What each symbol does to the items:
at | fu pu tu vu ri ne
q60 | q599 q839 q596 q176 q331 q775
q979 | q337 q612 q226 q788 q611 q840
q176 | q353 q293 q336 q60 q627 q444
q595 | q12 q372 q444 q622 q319 q336
q456 | q212 q596 q839 q516 q55 q397
q899 | . q830 . q404 q775 q331
q336 | q657 q516 q176 q596 q856 q595
q763 | q830 . . q840 q862 q788
q18 | q788 q331 q55 q337 q839 q830
q622 | . q397 q775 q595 . q596
q394 | q775 q862 . q631 . q599
q802 | q331 q788 . q612 q599 .
q431 | . . q830 q401 q397 q55
q55 | q561 q167 q18 q743 q456 q431
q830 | q763 q899 q431 q672 q500 q18
q862 | q500 q394 q340 q215 q763 q464
q612 | q627 q979 q236 q802 q353 q490
q413 | q596 q212 q599 q657 . .
q599 | q60 q464 q413 q353 q802 q394
q775 | q394 q500 q622 q444 q899 q60
q372 | q754 q595 q229 q397 q401 q516
q401 | q469 q319 q672 q431 q372 q743
q596 | q413 q456 q60 q336 q167 q622
q743 | q226 q856 q337 q55 q516 q401
q627 | q612 q337 q856 q331 q176 q404
q788 | q18 q802 q561 q979 q464 q763
q226 | q743 q236 q979 q561 q460 q469
q215 | q229 q631 q754 q862 q840 q611
q404 | q490 q672 q319 q899 q444 q627
q397 | q340 q622 q500 q372 q431 q456
q12 | q595 q754 q631 . . q657
q561 | q55 . q788 q226 q212 .
q611 | q293 q353 q460 q464 q979 q215
q856 | q236 q743 q627 q167 q336 q319
q460 | q516 q657 q611 q212 q226 q754
q839 | q464 q60 q456 q293 q18 q500
q754 | q372 q12 q215 q340 q469 q460
q212 | q456 q413 q464 q460 q561 q340
q840 | q672 q490 q469 q763 q215 q979
q490 | q404 q840 . . q631 q612
q337 | q979 q627 q743 q18 q293 q672
q236 | q856 q226 q612 . q657 .
q340 | q397 . q862 q754 . q212
q657 | q336 q460 q353 q413 q236 q12
q353 | q176 q611 q657 q599 q612 q631
q293 | q611 q176 q516 q839 q337 q229
q331 | q802 q18 q167 q627 q60 q899
q516 | q460 q336 q293 q456 q743 q372
q319 | . q401 q404 . q595 q856
q229 | q215 q444 q372 q500 q672 q293
q500 | q862 q775 q397 q229 q830 q839
q672 | q840 q404 q401 q830 q229 q337
q469 | q401 . q840 . q754 q226
q444 | q631 q229 q595 q775 q404 q176
q631 | q444 q215 q12 q394 q490 q353
q464 | q839 q599 q212 q611 q788 q862
q167 | . q55 q331 q856 q596 .

In the rows, 140 stands for zero.

The rows follow the links: the fewer symbols apart two items are, the more alike their rows tend to be.

Each row is also shifted at random along 7 hidden directions that mean nothing.

Some items, each with a row of numbers:
q236 -> [ 123  145  123  136  131  179  139  158  139  163  128  111  138  102  182  157  144  142  144  117  149  173  138  173  165  144  169  131  151  134  123  113  108  132  151  172  129  154  129  149  149  137]
q979 -> [ 121  166  167  144  118  141  159  176  178  121  169  160  153  147  131  141  162  134  124  123  152  138  147  154  207  112  138  132  112  147  161  145  147  127  156  152  187  130  151  131  125  118]
q561 -> [  66  182  174  175  131  147  131  137  116  126  136  137  159  168  126  126  102  125  162  141  148  151  126   81  168  127  140  142  135  141  152  144  150  145  129  164  177  132  108  147  133  158]
q862 -> [ 126  101  156  122  163  115  151  100  170  151  148  162  149  111  102  155  158  129  132  172  104  111  161  148  109  164  109  168  154  145  154  160  146  159  156  105  120  153  148  150  145  104]
q830 -> [  39  137  102  148  159  122  127  136   76  150  142  113  116  134  173  166  121  184  132  132  126  183  123  168  156  148  155  124  168  161  101  159  130  129  130  158   86  135  127  134  161  154]
q899 -> [ 165  133  136  133  138  153  136  108   96  174  122  128  117  150  122  154  127  132  128  126  134  109  157  119  122  112   96  108  167  187  138  162  129  130  172  151  100  152  156  142  122   98]
q627 -> [ 117  166  140  161  118  144  131  165  120  121  140  127  128  176  173  136  139  173  149  105  149  157  140  169  160  110  159  106  124  129  138  128  128  112  131  165  163  114  146  144  140  176]
q456 -> [ 112  150  134  132  127  148  143  118  112  177  113  128  121  151  127  117  101  120  127  152  131  112  126   94  142  138  137  165  151  169  129  162  132  143   96  152  129  151  128  134  148  137]
q840 -> [ 157  126  127  129  142  150  155  126  158  149  136  147  153  122  117  159  158  137  135  113  119  142  160  158  157  117  121  132  137  159  152  136  149  123  168  146  124  149  135  134  115   92]
q413 -> [  97  145  144  151  125  145   99  162  141  135  134  117  146  131  156  138  117  122  156  174  191  157  136  127  126  167  150  147  144  107  134  150  139  157  115  156  140  145  143  133  156  173]
q500 -> [ 169  140  150  112  178  102  161  153  163  131  190  162  158  150  155  130  174  203  131  127   98  132  133  171  145  182  129  160  153  132  162  160  111  129  147   89  157  162  142  176  170  144]
q215 -> [ 167  117  104  113  150  134  139  121  136  134  129   90  148  122  151  149  133  146  178   93  119  138  193  174   82  118  118  144  128  146  156  127  109  135  136  134   89  172  119  127  151  125]
q167 -> [ 145  166  170  139  127  146  146  151  138  145  155  156  145  174  149  126  142  153  140  130  137  128  118  130  156  169  145  120  157  137  152  148  133  136  147  142  200  148  135  176  131  158]
q657 -> [ 121  159  141  172  136  158  134  139  122  128  129  119  150  177  136   85  120  129  172  115  131  127  159   94  122  107  159  151  117  119  148   97  141  131  126  146  155  153  103  152  153  159]
q60 -> [ 185  133  164  138  126  132  124  137  124  145  134  108  127  167  148  119  127  140  152  130  126   94  166  136   87  125  115  127  146  143  157  170  120  133  135  128  144  148  151  147  153  149]
q612 -> [ 154  140  185  165  141  149  152  105  137  125  140  121  137  153  139  124  146  152  175  102   92  134  176  135  108  104  130  132  134  135  158  113  136  130  176  136  164  147  116  163  148  142]
q802 -> [ 173  121  185  197  161  130   85  103  109  103  137  122  156   89  177  196  126  166  183  162  145  219  163  163  103  161  156  135  168  106  127  161  138  178  167  136  132  115  105  159  168  179]
q595 -> [ 111  150  122  147  138  145  145  162  156  126  138  183  128  149  111  136  158  104  108  201  196  130   97  110  156  158  160  144  118  128  117  121  187  153  128  148  144  101  184  117  123  156]
q596 -> [ 124  148  107  132  139  141  133  168  132  190  144  142  130  146  154  110  136  151  111  124  125  139  123  135  197  165  163  145  167  124  125  142  113  115  118  153  126  169  128  164  153  130]
q331 -> [ 182  122  196  157  141  134  138  102  126  148  141  146  127  159  130  149  139  141  138  147  108  121  143  128  111  138  123  121  161  151  145  167  146  148  173  140  163  126  148  161  136  132]
q404 -> [ 116  145   98  115  142  161  166  144  111  180  133  117  104  154  149  125  149  158  128   91  118  110  155  157  148  100  133  108  142  171  139  121  117  100  163  156  102  160  156  140  134  110]

From each start, follow one symbol. Which item do you reach?
Answer with the item's name.
[ 175  124  151   90  143  149  187  137  199  134  145  153  154  109  138  163  173  135  151  145  126  131  136  178  112  173  128  151  136  166  165  118  129  155  173  120  175  163  151  147  121  117]
ri -> q754
[  84  147  153  122  136  110  135  166  144  101  160  121  171  170  150  156  142  160  183  127  157  147  155  162  100  153  118  121  129  135  165  159  133  148  148  134  184  135  136  128  131  178]
ne -> q788
[ 177  170  133  154  118  159  151  133  118  135  122  135  142  161  146  129  115  136  156  113  142  154  130  114  169  111  157  133  131  163  139  128  143  132  131  161  166  122  109  137  119  154]
vu -> q55
[ 207  133  154  141  143  143  147  118  157  134  145  163  167  129  128  138  170  148  149   98  116  125  167  143  145  121  114  121  136  142  167  120  134  129  190  126  141  145  129  168  118   96]
ne -> q612
[  84  161  172  211  141  116  129  161  156   93  165  180  162  171  112  107  149  135  138  150  138  156  144   97  200  109  162  167   95  101  150  134  186  135  113  137  171   96  115  138  147  169]
vu -> q464
[  50  131  157  132  140  128  141  152  175  165  157  136  123  132  131  130  145  134  117  176  132  114  150  147  144  148  121  173  140  139  152  171  127  145  131  127  138  162  159  136  163  118]
tu -> q212
[ 210  144  183  124  127  117  155  149  171  124  177  157  158  157  142  160  155  164  133  136  119  133  138  168  161  158  116  125  150  152  171  183  126  140  164  131  203  142  149  160  135  135]
ne -> q830
[ 168  130  181  121  140  159  167  123  164  135  125  140  110  131  158  162  160  141  159  168  119  139  125  168   87  175  159  134  148  145  137  118  144  159  161  139  188  126  169  156  141  172]
ri -> q336
[  97  159  155  146  150  126  145  173  167  143  175  151  161  148  133  115  142  146  141  148  125  143  122  125  172  176  153  169  150  113  160  146  136  140  127  130  181  171  123  160  159  156]
fu -> q456
[  76  135   98   96  149  145  155  131  149  192  134  139  146  121  126  118  136  133  123  121  121  105  144  125  158  165  121  162  158  164  146  147  117  133  135  129  103  198  130  150  136   89]
ne -> q212
[  54  165  109  155  133  128  119  157   66  146  132  105  125  221  136   91  102  149  156  113  145   99  158   90  104  101  125  111  134  142  140  145  132  108  108  146  111  151  131  134  153  168]
fu -> q394
[ 136  151  124  117  130  159  142  119   99  163  118  122  128  139  123  159  106  107  138  155  172  129  123  112  122  139  110  128  158  192  125  163  144  158  138  167  116  145  145  110  112  130]
ne -> q55
[ 137  159  157  124  160  134  185  129  144  108  147  157  137  152  149  143  144  151  163  154  121  155  107  145  114  164  155  141  128  155  132  107  158  152  151  123  185  116  149  145  134  172]
fu -> q469
[ 115  109  121  123  147  142  151  122  152  174  119  139   91  104  154  151  147  145   97  165  114  135  143  186  149  132  148  178  141  160  107  158  127  138  110  135   87  130  171  126  165  114]
tu -> q516
